Each row has a class, written after it.
[  68 -151  -12  -61  -22   90 -164  -32  -57  -14   -3   37 -138 -282
  -84  -15   56 -119 -118 -128 -230  303 -229 -106  276   51  -50  -60
  -15  202  123  -54  -41  255   29  149] : tusu
[-213  -59 -205  129   26  131  235  -95  -24   72   21 -417  116   39
 -393   94  262  126 -211  -46   57   74 -280 -214  170  122   89 -103
  -72  -15  -91 -196   62   42  288 -321] : roto
[  44 -267    2  -12    3   77 -150   58 -185  -45  -72  -24  -75 -184
 -114   30   34 -171 -107 -158  -82  237 -131  -84  283   98   16  -61
  -74  140  167  -93  -63  123   80  156] : Vor
[ 136 -184 -125  157  155  -55   66  133 -133  -23   62 -160  146  -93
  157   32 -107  -74   46  108  200  338  -61 -173  148   44    8    5
   44   84  -82   96  -39  187    3   95] : tusu
[ 211  -88 -361 -270  511  350  278    3   39 -111 -230 -295  380 -340
 -133 -183 -313  -47  285  381  -99 -194 -762 -145  624 -105 -219 -388
  364  227  -30  -45  -64  453 -420  353] : roto
[  21 -144  -76  101  194 -171  -16  157  -82  -39  -49 -120   37  -15
   19  107 -105  -81  126   -9  300  265  -49 -120  177   86  112  -34
  -29   -4   46   65  -49  184  -11   94] : Puz
[ -89   33   73  193  -87   24  -87 -125  190   -9   -6   33  -42  -33
 -153   97   13 -124 -218  151  135  116  185  -67   20  -19   18  -21
  -40 -164    8   87  -15 -106   43  107] : rede
[ -15   28  -29 -124  102 -497  174  -26  -82    7 -176   29  -76   68
  309 -268   64   59  142 -242  107 -265  -93   21  -16   66  141  323
 -101  189   52 -107   27 -189  137 -250] : Mura
[-514  308  215  176 -305  494 -238   20  899 -251   84  186  -10   54
 -323  202   44   99 -299   -9 -498  -17 -161  241  155  431   33 -413
  139  -73 -147  222  -70 -299  191  514] : Puz
[  23 -198  -71  152  100  -52   34  110 -127    9   -1 -164  114  -53
   41   95  -83 -111  -16  -12  277  285   11 -143  170  130   65    7
  -35   -7  -52  130  -52  148   65  118] : tusu
[  12 -276  -65  145   72  -80   79   91 -133  -77    2 -103  104 -125
   32  -16  -74 -117  -63 -103  162  350  -58 -171  187  193  214  -98
  -69  -20  -32   75 -104   74  206  158] : roto
[  10   88  -33  -10   90 -369  -67  126   34  -50 -119   -2  -38   76
  214 -218 -130    0  193 -237  -47 -244 -111  -32  -78   44  240  255
   22  223   98 -158    9  -75   10 -125] : Puz
[-149 -200 -213  -86  438  196  -80  104  317  410  376   18  253  370
  -32  208 -362  158 -424  679  120  153  353  189 -238 -398 -449 -117
  230  183  -35  410  300  362 -374  178] : sili
[-137 -215 -368  -42   97  503   74 -278  116 -374 -425 -501  -27 -105
 -485 -215 -146  390  340 -315  253  655 -489 -114  290 -551 -303 -215
  235 -216  147   27  -15  285 -197   50] : rede
[-198  259 -140  -70 -126  -95   98  -54  324  265   62 -374  -99  -69
 -486  -15  304   80   80 -190 -567 -439 -335   97 -152  115  240 -197
  -47   73   43 -238 -138 -171  314 -235] : rede
[  45   -7 -288  122  303  198  345  -15   15  246  307 -125   71 -130
  -93  -12   82  115   97  310 -261    3 -193  174 -105  -37 -128 -303
  262  189  -20 -196   60  279   -3 -251] : roto
[  21 -102   48  292   81 -487 -342 -431  -81  222  254  -93 -269   83
 -677  310  349  -73 -298  -52  791   47  168 -250  -56  170 -156 -167
 -361 -435  426   19 -162  413   19   51] : Vutik
[ 173  225 -320  256  267  212   69  -99   74  122  167 -478   98   61
 -228   93 -184   22 -101  408  -67  200 -291 -142  189  -94  167 -242
  100  151 -109 -147   29  282    1 -214] : vimu
[ 265  -61 -247  390  255 -364   49  -12 -147   64   38 -445   14 -477
 -305  175   80  -96  322   55  257 -183 -328  -88  313  298   47 -216
   96   52   76 -198   46  395   92 -213] : Mura
[-495 -257   82    7 -387  525   76  -27 -138 -211  121 -235  242  134
 -465 -124   -8  -71 -336 -694 -138   53 -236   98 -214  338  127 -152
 -166 -148 -165   97 -164 -527  636   10] : tusu
[ 169  -57  -48  177  118 -208  -31  158   34   10   66  -54   49  -63
  173  142  -50  -19   75   97  186  324  -72 -131  106  197   38  -28
   26    6  -30   71  -82  200   46  -25] : roto
[  38 -280  -74    2  -17  128 -139  -12  -91  -37  -55  -35 -108 -307
 -173   -4   -7 -155 -159 -155 -195  392 -230  -77  321   63   89 -109
   -1  196  138  -18  -59  240   94  235] : Mura
[-100  -31   24  -35  148 -369   19   97 -112   33 -173   38  -10  222
  237 -161  -41   26  136 -210  232 -106  140   -8  -63   33   17  233
   44  142  127   10  100  -68  -13  -84] : roto
[  25   68 -239  154  267 -133  174  119  -17  242   -4 -340  195  367
 -141 -200  -62 -136  -11   -6  120   24 -147 -312 -187  -68  595 -119
   -2  226 -105 -205   14  -20   79 -339] : tusu
[ -26  116 -194  370   75  118  210  151 -137  247  185 -383  119  180
 -289  210  106   60   77  145  400 -113  -43   44  -90   32 -139  -96
   67 -166  -21 -158   82  175   89 -427] : tusu
[ 231 -459 -164  737   25  174  322  143  -98  -90  226  136 -129 -256
 -358   75  -71  -27  270   -1  153  245 -107  205 -137 -184   48 -142
   90 -173  345 -174  164  165  -48  230] : vimu
[ -35 -114 -195  -22  556   46  379 -265  268  214  103 -363  177 -343
 -394  305  201   12   -6  459 -137  187 -497  -36  298 -232 -370 -229
   82  -76  145 -177  121  321  -20 -111] : rede
[ 119  184 -218  155  532 -373  -48  -19  252  -42   27 -527   80  -24
 -337   25   -1 -133  311  155   49 -359 -460  -67   -8   19  271 -380
  -13   -3   33 -343  -77   30   59 -332] : Vor
[ -77   57   72  201  -84  -45 -121 -101  203  -35   36  102  -58  -76
 -174   71  -50  -86 -185   99   66  132   93  -54   13   42   45  -51
  -25 -148   28   45  -30  -59   35  149] : sili
[-105   75   86  189 -146   42  -59 -171  283  -60  147  152  -45  -71
  -74   25   -5  -38 -324  149   -1  145  127  -18  -11   55  -15  -69
  -29  -99  -19  111  -62 -105   66  121] : vimu
[ 122  -24   -8  -47  238 -434  100  239 -192   14 -195   41  -76   41
  254 -154  -61  -87  422  -80   85 -313  -99   91   55  -48  -59  339
  -20  156  151 -228  192 -258  -18  -83] : sili
[ 131  -94  -98  202  126  -29  101  184  -90   65   37  -77   42 -136
  200  121  -24  102   84  219  218  178  -66  -24  262   79  -83  -10
   59   -4    2   69   -2  255   11   77] : Vor
[  -3   64  104  204   18 -129 -160  -61  205  -75   88   54  -78  -31
 -180  109  -11 -227 -168  165   95  128   81 -118   35   35   40  -82
  -35  -68   41   25  -18   18  -40  111] : Mura
[-165  141  -74  115  230  470    7  207  285   11  256   58   91  546
 -250  -94  -14  101   92  171  123  370    4  -50 -219 -321 -324 -682
  465  101    6   -2   82  398 -458  -34] : tusu
[-189  318  -78  402  196  583 -506  176  702    8  261 -296  -57  463
 -540  339 -276 -122 -119  196  -59  351 -149 -180  112  316  129 -630
  381   52  -62   -2 -360  340 -346  135] : tusu
[ -71  123   97  114 -135  -46  -91 -145  286  -78  108  198  -65  -88
  -31   34   -2  -82 -222  140   -9   81   96    1  -28   55   34   -4
  -65 -100   10   66  -54 -131   53  108] : vimu
[  24   90   50 -154  -73 -371   84   29  -36  -39  -35  276 -154  -41
  403 -221  111    1  125 -127 -136 -177 -126   28  -17   91    0  372
  -47  295   75 -167   42 -200   83 -120] : vimu
[-547 -109  137 -558  149 -275  -49 -217  499   18 -140  426 -354 -270
 -166   29  442 -107  -77 -335  226  155  -61  295  169  315  -90 -107
 -581 -452  116   68 -253 -178  351    4] : Puz
[-111 -474  137   37  161  -50  257  239 -403  176  260  -50  214    9
  113   61   26 -177  -52 -149  180 -302  373  249  -22  202 -191  -95
  -82 -221   75   -3  -13 -373  294   21] : Mura
[ -61  121   85  221  -82   -5 -121  -75  229 -125  108  104  -35 -113
  -83   73  -85  -66 -188  182   16  148   65  -87   16   76   32   -4
   11  -70  -31  110  -57   -1  -22  139] : Puz
[-210  212 -164   61  -63  122  -56  -22  507  156   65 -167   12  125
 -210   43   37  -11  -24    2 -181  -42  -75  110 -215  295  174 -165
  116  145 -193  -29 -165 -248  174 -267] : rede
[ -44 -232  -48  -54  -20  174  -73   -9 -209  -45  -48   25  -98 -235
 -194    2   23  -95 -105 -153  -71  192 -145  -24  274   29   -8  -37
  -73   65  170  -74  -22  180   52  167] : Puz
[-211  369 -125  124  112 -132  250 -180  345  258  -44 -274  -91  295
 -249  186  208  143   39  192  107 -208   12  297 -193   -3 -153 -131
    7 -109  -90 -101   52 -195  166 -396] : sili
[-240  175  -51  194  -70   50 -181 -428  190 -429 -431 -551   80 -145
 -516 -104 -195   42  123 -322 -131 -145 -432 -228  127  124  400 -141
  256  -42   84  146 -427 -263  -52  358] : vimu
[ -55   47 -275  143  473 -204  -59  140  119  307  141 -250  106  162
 -436   90  -32 -259  125   56  259  -33 -157  -96   -1  103  359 -164
  -36  102  237 -412  112  151   15 -391] : vimu
[  39 -161  -90  160  171 -170  122  175  -46  -35   97  -92   40  -42
  207   60  -34   34   55  100  271  368   60  -44  176  116  -46  -54
   57   49   -7  128  -22  131   54   60] : Vutik
[  36 -243  -84  -24  -50  122 -110  -23  -56  -32   18   37  -78 -302
 -188  -19   34 -112 -126 -121 -189  191 -241  -30  211   36   36 -110
  -20  153  162  -87  -33  154   71  142] : vimu
[   1 -176  -11   26  -19  200 -121  -21   31  -16  -69   -4  -92 -199
 -176   13   20  -64 -154 -147 -194  296 -190   -9  294  108    1 -134
  -36  104  158  -58  -78  114   98  161] : Vor
[-204  187  222  153 -100 -209 -319  -98  368  -54  189  -47   19 -135
 -369   -6   55 -302 -492  -79 -278  327  139 -332 -158   68  203 -584
   64   76 -118  158 -127  390   65   -4] : Puz
[ -16   91   45 -160  178 -339   82   24  -84    1 -201  108 -119  157
  244 -131    8   75  280 -104  129 -346  -87  172   19 -133 -113  353
  -73   75  268 -179  170 -127  -25  -67] : Vor
[  -6   55  115  171  -61  -25 -108  -69  189  -96   -8  109  -55  -36
  -95   23  -29 -100 -162   94   61   82   59  -72   55   37   42  -27
  -83  -94   48   40  -40  -77    6  145] : Vor
[  25 -216 -102   30   50   84  -79    9  -58   -9  -22  -90  -30 -227
 -195   46    5  -93 -108  -60 -185  326 -229  -60  244   42  -26 -119
   12  141   94  -97  -33  113   90  102] : sili
[  88   69  -44  -82    7 -283  -21  129 -130  -89 -156   87  -88  -15
  236 -154  -51   14  243  -68   64 -273  -17   89   85  -48   17  126
   48  207  120 -125  119  -15  -54  -36] : Puz
[ 136   27 -157 -264  165 -393 -113 -123   42  154 -339 -474   14   -3
 -508  127  172 -238  223  -44  336 -410   16 -109  -33 -381  -84 -280
 -232 -371   67 -273   45  217  -95 -219] : sili
[ 100  214 -232  -60  333   -5   65  202  415  291  271 -186  184  308
  170  113 -104   88  -18  450 -187   -3 -161  -12  -28  121  -40  -94
  129  268 -235 -195  -37 -147  -21 -431] : sili
[   7 -158 -116  -71  139  516   85   85 -382  186  363 -179   95    7
 -344   74   97  241   72   57 -122  -30   98  242   38 -179 -294 -770
  182 -175  180  -22  -85  295  -95    4] : Puz
[  85 -254 -121  222  178 -123   77  177  -78  -40   64 -169   96  -84
   74  119  -73  -75   20  103  323  264   11 -114  212  122   75  -60
   19  -26   18   49  -47  125   56  117] : Vutik
[ -55   80   86  205  -98   14 -161 -126  281  -96  102   87  -20  -10
 -145   56  -88 -153 -284  137   31  163  109 -105   -8    3   76  -72
  -29  -92   15   57  -39  -63    4  154] : vimu
[-123   11  -68  -44 -132 -335  392 -298   80   78  184 -116  -78 -314
  437  -41  180  612  135  -77 -147  271 -162  272 -315  -27 -386  415
   70  -58  -80  168   54 -226  504 -436] : roto
[-177   87  -55  106 -608  274   52  -49  607  209  294   11  208  177
  109 -157 -359  375 -308  -49 -318 -216   87  186 -537  225  184  290
  163  -24 -239  198  -82 -886  453  -64] : roto
[  11 -174  -81  -62  -24  160 -158    7  -74  -28  -14 -117   -6 -249
 -182   35  -31 -135 -185  -74 -219  277 -158  -65  275   57   -2 -144
   -5  175   81  -52  -69  155   84  116] : Puz
[   9  110   91  176  -58   22  -63  -95  217  -69   78  159  -56  -34
  -52   62  -14  -57 -163  240   36   86   98   -5   20    6  -74  -27
  -15  -77   65   19  -48  -70  -53  116] : Vor
[-115  111   98  175  -81   26 -119 -139  204  -42   61   47  -51   -8
 -158  109   37 -147 -245  125  104  131  145  -39   -3   22  -23  -56
  -54 -148   15   64  -56  -29   31  113] : tusu
[ 221  -34   11 -168  430 -355 -260  390  122  270 -295  -16 -146  762
 -139 -198 -301 -345  569 -254  331  -62 -114 -383 -207 -383  350  197
  -83  116  323 -206  162   38 -489  260] : tusu
[ -67  -50   29  -39  179 -351   35   18   81    8  -69  158  -14   70
   82 -166   -4 -109   81 -197  121 -169   63   23 -105   94  142  158
  -37  105  190 -113   36 -144  -10  -74] : Vutik
[   7  202  -67  196 -445 -181  -57 -468  669  102  122   72 -234 -474
  117  136  307  137 -431  291 -676 -264  312  188  -26  490  157 -183
   28  309 -394  292 -241 -145  254  217] : rede
[ -32   99  -27 -119  100 -323  120   22 -106  -15  -39   59  -57   27
  270 -211    7   58  259 -148   63 -210 -140   96  -57  -30   14  162
   50  129  142 -176   37 -117   74 -220] : vimu
[  92 -348   -9  440  499 -464  231  297  124 -105  320   -6 -193 -143
 -116  204   80   35  398   15   92  299 -119  186  -70  -10 -255 -470
  113  -73  242  -20  -40  321 -102  -23] : sili
[   4 -269  -55  -23  -17  170  -77  -39 -136   -8  -76  -63  -21 -267
 -167   10   25 -113 -196 -100 -190  349 -118  -91  270   55  -53  -49
  -14  134   94   15   -5  167   89  190] : roto
[  19 -167  -88   98  138  -74   96   87 -216  -30  -21  -85   79 -160
  150   54  -37  -29   96  -13  248  311  -19 -107  214  118  -11   39
   37   27   -8   87  -48  228    3   18] : vimu
[ -19 -455  128  295 -122  104 -152  370 -483   17   46 -108  163  221
 -119  -99 -306  -45  -29 -495  243  470  347 -241 -196 -104   59 -255
  258   36   47  249  136  179  -27   95] : sili
[  35  -22   39 -263   54 -324  113  103 -262  -63 -271  221  -58   34
  334 -204   35   36  348 -203  146 -373  -70  172   37  -53 -127  423
  -12  164  205  -93  166 -203  -70  -69] : Mura
